Below are the code and all the weights of a small trained network. Each question names an input and a class and asks about switching units off, where a switched-off unit gives its printed mean instead of its output.

import numpy as np


def w(rows, s, z=0):
    codes = np.array(rows[::2]) - 128.0
    scale = np.full(codes.shape[1], s)
    scale[-1] = z or s
    return codes * scale


def f(y):
    return y / 2 * (1 + np.tanh(0.7978845608 * (y + 0.044715 * y**3)))


def log_softmax(a):
    a = a - a.max(-1, keepdims=True)
    return a - np.log(np.exp(a).sum(-1, keepdims=True))


def net(x, mask):
    res = np.array(x, float).reshape(1, 4) / 4 @ E
    y = f(res @ A[0][:, :-1].T + A[0][:, -1])
    res = res + np.where(mask, y, B[0][:, -1]) @ B[0][:, :-1]
    return log_softmax(res[-1] @ U[:, :-1].T + U[:, -1])


A, B = {}, {}
E = w([
[128,132,132],'x0',
[55,10,213],'x1',
[223,135,254],'x2',
[127,129,131],'x3',
],0.007)
A[0] = w([
[83,80,162,104],'neuron 1',
[196,165,86,120],'neuron 2',
[152,184,108,139],'neuron 3',
[4,141,42,127],'neuron 4',
[73,90,163,158],'neuron 5',
[191,198,79,229],'neuron 6',
[62,112,83,187],'neuron 7',
[168,180,85,235],'neuron 8',
[98,161,142,20],'neuron 9',
[114,128,66,252],'neuron 10',
],0.012,0.0034)
B[0] = w([
[85,15,84,178],'neuron 1',
[113,8,129,189],'neuron 2',
[136,37,135,173],'neuron 3',
[234,180,246,254],'neuron 4',
[70,35,128,188],'neuron 5',
[70,16,172,241],'neuron 6',
[199,102,221,201],'neuron 7',
[3,38,181,215],'neuron 8',
[102,176,50,111],'neuron 9',
[147,36,240,202],'neuron 10',
],0.0046,0.0075)
U = w([
[147,85,153,247],'0',
[207,137,243,132],'1',
[63,25,103,97],'2',
[103,125,164,219],'3',
[121,164,87,117],'4',
[84,228,19,38],'5',
[166,164,60,2],'6',
[111,254,30,17],'7',
],0.0088,0.0053)

Each question gives the input, the list of numbers given to net, and the class t.
The units are the neurons (one row each of A and B). Each row of codes is followed by its name. A weight is (code - 128) times the scale printed after its matrix; where a second scale follows, it is the last column's (A, B and U).
mask holds one flag per neuron, in row order. A switched-off neuron (its flag False) gives its mean, the last column of its row in B, instead of its output. The means were averaged over made-up inputs and are rounded, as every weight is.
A unit's drop is (log p(t) with every unit on - log p(t) with that unit switched off) / (log p(t) with every unit on - log p(t) with every unit switched off).
The circuit of an input: a set's keep is (log p(t) with only the set's units on - log p(t) with every unit switched off) / (log p(t) with every unit on - log p(t) with every unit switched off). Starting from all 10 units, units are removed one at a time, each time the one whose removal leaves the highest keep (on an exact tie, the one counted first), for as long as the keep stays at least 0.8.
units of the circuit, in order: the units of the circuit, biggest drop first
k most important neurons: the k neurons with the biggest drops, biggest first
drop when u is switched off: that unit's drop, to one decimal
input [2,-4,3,0], class 2: units of the circuit, in order => (neuron 4; neuron 6)
input [0,-1,-7,-4], class 1: units of the circuit, in order => (neuron 4; neuron 7)
input [-5,7,5,-1], class 2: units of the circuit, in order => (neuron 4; neuron 1)
input [1,2,-5,3], class 1: units of the circuit, in order => (neuron 4; neuron 7; neuron 8)
input [-7,8,5,-3], class 2: units of the circuit, in order => (neuron 1; neuron 4)
input [8,8,6,4], class 2: 3 most important neurons => (neuron 1; neuron 4; neuron 5)
input [6,-4,-8,7], class 1: most important neuron => (neuron 4)
input [-8,-8,-1,1], class 2: drop when neuron 9 is switched off => 0.0
input [-6,-5,-7,-6], class 1: drop when neuron 10 is switched off => 0.1
input [7,-7,2,3], class 2: drop when neuron 4 is switched off => 0.2
